Below are the code and all the weights of a small trained network. Each question names an input and a target symbol and asks about switching units off, where a switched-off unit gives its printed mean instead of its output.

import numpy as np


def w(rows, s, z=0):
    codes = np.array(rows[::2]) - 128.0
    scale = np.full(codes.shape[1], s)
    scale[-1] = z or s
    return codes * scale


def f(y):
    return np.maximum(y, 0)


def softmax(a):
    e = np.exp(a - a.max(-1, keepdims=True))
    return e / e.sum(-1, keepdims=True)


def log_softmax(a):
    a = a - a.max(-1, keepdims=True)
    return a - np.log(np.exp(a).sum(-1, keepdims=True))


def net(x, mask):
    ids = ['ΓΘΣΨαβδεζηλμτφω'.index(c) for c in x.split()]
    T = len(ids)
    res = E[ids] + P[:T]
    u = 0
    for l in range(2):
        q, k, v = (res @ M[l].T for M in (Q, K, V))
        z = softmax(np.where(np.tri(T) > 0, q @ k.T / 2**0.5, -1e9)) @ v
        res = res + np.where(mask[u], z, O[l][:, -1]) @ O[l][:, :-1]
        u += 1
        y = f(res @ A[l][:, :-1].T + A[l][:, -1])
        res = res + np.where(mask[u : u + 8], y, B[l][:, -1]) @ B[l][:, :-1]
        u += 8
    return log_softmax(res[-1] @ U[:, :-1].T + U[:, -1])


Q, K, V, O, A, B = {}, {}, {}, {}, {}, {}
E = w([
[119,138,92,175,81],'Γ',
[128,123,113,155,100],'Θ',
[210,202,182,149,63],'Σ',
[168,151,92,40,129],'Ψ',
[194,183,145,127,212],'α',
[138,109,135,127,109],'β',
[161,92,174,77,108],'δ',
[158,69,147,207,72],'ε',
[121,114,110,156,116],'ζ',
[112,46,87,113,180],'η',
[193,169,178,215,111],'λ',
[132,48,129,202,246],'μ',
[88,215,168,35,41],'τ',
[107,31,99,82,17],'φ',
[145,105,145,112,107],'ω',
],0.013)
P = w([
[81,151,146,121,196],'0',
[115,147,133,117,160],'1',
[147,137,120,114,127],'2',
[173,124,105,115,103],'3',
[195,110,90,117,85],'4',
[218,94,79,119,66],'5',
[238,82,62,122,45],'6',
[255,70,45,129,44],'7',
],0.0084)
Q[0] = w([
[176,212,91,112,32],'0.h1',
[244,32,174,73,2],'0.h1',
],0.0086)
K[0] = w([
[254,158,178,35,24],'0.h1',
[204,99,35,167,52],'0.h1',
],0.008)
V[0] = w([
[105,99,176,133,207],'0.h1',
[214,66,254,29,70],'0.h1',
],0.0085)
O[0] = w([
[135,35,191,163,72,75],'0.h1',
[57,149,33,254,176,255],'0.h1',
],0.0084,0.0044)
A[0] = w([
[122,205,134,120,145,68],'0.n1',
[141,90,134,255,71,240],'0.n2',
[150,31,101,125,106,243],'0.n3',
[56,149,123,119,149,146],'0.n4',
[96,209,139,91,117,96],'0.n5',
[206,111,109,91,156,254],'0.n6',
[127,73,71,62,139,178],'0.n7',
[231,175,164,172,163,242],'0.n8',
],0.0093,0.0051)
B[0] = w([
[59,113,137,149,70,144],'0.n1',
[181,18,119,222,166,242],'0.n2',
[131,60,8,132,28,248],'0.n3',
[111,190,114,142,144,144],'0.n4',
[61,164,144,125,13,144],'0.n5',
[205,156,2,77,148,254],'0.n6',
[50,127,11,115,74,215],'0.n7',
[204,186,94,168,195,225],'0.n8',
],0.0081,0.0077)
Q[1] = w([
[122,169,186,107,148],'1.h1',
[11,194,253,64,125],'1.h1',
],0.011)
K[1] = w([
[132,139,254,91,113],'1.h1',
[56,92,231,87,135],'1.h1',
],0.0092)
V[1] = w([
[128,60,145,254,82],'1.h1',
[98,62,92,98,125],'1.h1',
],0.01)
O[1] = w([
[126,223,179,179,61,186],'1.h1',
[225,101,254,112,125,244],'1.h1',
],0.0078,0.011)
A[1] = w([
[141,188,127,98,92,236],'1.n1',
[201,109,159,211,161,68],'1.n2',
[6,187,103,148,113,254],'1.n3',
[85,169,158,96,94,174],'1.n4',
[83,123,59,86,82,68],'1.n5',
[106,81,117,162,26,157],'1.n6',
[91,140,137,67,126,189],'1.n7',
[203,145,128,104,88,251],'1.n8',
],0.012,0.0037)
B[1] = w([
[45,194,153,87,91,157],'1.n1',
[122,106,210,112,188,239],'1.n2',
[254,142,95,180,94,156],'1.n3',
[140,116,206,144,127,136],'1.n4',
[24,174,202,137,137,184],'1.n5',
[87,44,128,139,56,223],'1.n6',
[84,124,169,43,120,136],'1.n7',
[123,174,128,56,136,251],'1.n8',
],0.0095,0.019)
U = w([
[129,151,164,94,122,44],'Γ',
[156,148,107,97,121,245],'Θ',
[157,140,73,168,123,89],'Σ',
[86,175,101,63,138,197],'Ψ',
[164,66,72,131,214,148],'α',
[124,123,131,128,132,204],'β',
[106,112,136,142,136,249],'δ',
[86,89,164,191,135,181],'ε',
[120,119,123,148,136,254],'ζ',
[164,87,80,74,80,135],'η',
[114,189,190,133,200,68],'λ',
[185,105,179,75,182,3],'μ',
[103,185,150,120,92,12],'τ',
[12,67,99,159,101,82],'φ',
[104,132,75,141,84,26],'ω',
],0.011,0.006)

Each question gives the input, a string of symbols that net reads in full, and the target symbol t.
The units are the heads (2 rows each of Q, K, V and O) and the neurons (one row each of A and B). Each row of codes is followed by its name. A weight is (code - 128) times the scale printed after its matrix; where a second scale follows, it is the last column's (O, A, B and U).
mask holds one flag per unit, layer by layer, with each layer's heads first. A switched-off unit (its flag False) gives its mean, the last column of its rows in O or B, instead of its output. The means were averaged over made-up inputs and are rounded, as every weight is.
A unit's drop is (log p(t) with every unit on - log p(t) with that unit switched off) / (log p(t) with every unit on - log p(t) with every unit switched off).
The circuit of an input: a set's keep is (log p(t) with only the set's units on - log p(t) with every unit switched off) / (log p(t) with every unit on - log p(t) with every unit switched off). Starting from the 12 units with the biggest drops (on a tie, the unit counted first), units are removed one at a time, each time the one whose removal leaves the highest keep (on an exact tie, the one counted first), for as long as the keep stays at least 0.8.
units of the circuit, in order: the units of the circuit, biggest drop first
most important unit: the unit with the biggest drop
top k neurons: the k neurons with the biggest drops, biggest first
k most important neurons of layer l: the k neurons of layer l with the biggest drops, biggest first
input ε λ μ η λ, target λ: most important unit	0.n8
input η δ η α η δ Θ, target ε: units of the circuit, in order	[0.n2; 1.h1; 1.n2]
input η λ η α Γ Ψ δ, target α: units of the circuit, in order	[0.n6; 1.h1; 0.h1; 0.n2]
input η Θ Θ λ Ψ η α ω, target φ: top 2 neurons	[0.n8; 0.n6]
input η Ψ ε μ δ Σ ζ, target Σ: units of the circuit, in order	[0.h1; 1.n3; 1.h1; 0.n8]
input τ η α Σ Ψ η δ δ, target ε: units of the circuit, in order	[0.h1; 0.n2; 1.h1; 1.n2]
input Θ η η φ τ, target τ: top 4 neurons	[1.n3; 1.n5; 0.n5; 1.n1]
input δ Σ β Ψ λ ε ζ, target τ: units of the circuit, in order	[1.h1; 0.n2; 1.n1]
input η Γ α δ η Γ, target μ: top 2 neurons	[0.n7; 0.n3]
input ζ α ε ω δ ε δ, target τ: units of the circuit, in order	[1.h1; 0.n2]
input β α η Θ η Ψ Σ Θ, target Σ: units of the circuit, in order	[0.h1; 1.h1; 1.n3; 0.n8]
input Γ ε α Θ, target φ: units of the circuit, in order	[1.h1; 0.n8; 1.n5]
input η ε λ Σ η Σ Θ, target Σ: units of the circuit, in order	[0.n8; 0.h1; 1.h1; 1.n3]
input Θ ω Θ μ δ β η, target η: top 2 neurons	[0.n3; 1.n6]
input λ μ Γ α ζ, target φ: 2 most important neurons of layer 1	[1.n5; 1.n8]
input λ η λ β, target ω: top 3 neurons	[0.n8; 0.n2; 1.n3]
input λ ζ μ, target μ: top 2 neurons	[0.n3; 1.n2]
input τ Σ ω η ω Γ λ α, target α: most important unit	0.n6
input Ψ η λ τ α β, target φ: top 3 neurons	[0.n6; 0.n8; 1.n5]
input η η Σ Ψ η α Ψ μ, target μ: 2 most important neurons of layer 1	[1.n2; 1.n8]
input δ Σ ω η ζ, target μ: most important unit	0.n3
input ω λ α δ, target φ: 2 most important neurons of layer 0	[0.n8; 0.n6]
input φ Σ δ β, target ε: 2 most important neurons of layer 1	[1.n8; 1.n2]
input β τ η δ, target μ: 3 most important neurons of layer 0	[0.n7; 0.n3; 0.n6]
input β α α η Ψ δ Ψ δ, target α: units of the circuit, in order	[0.n6; 0.h1; 1.h1; 0.n2]
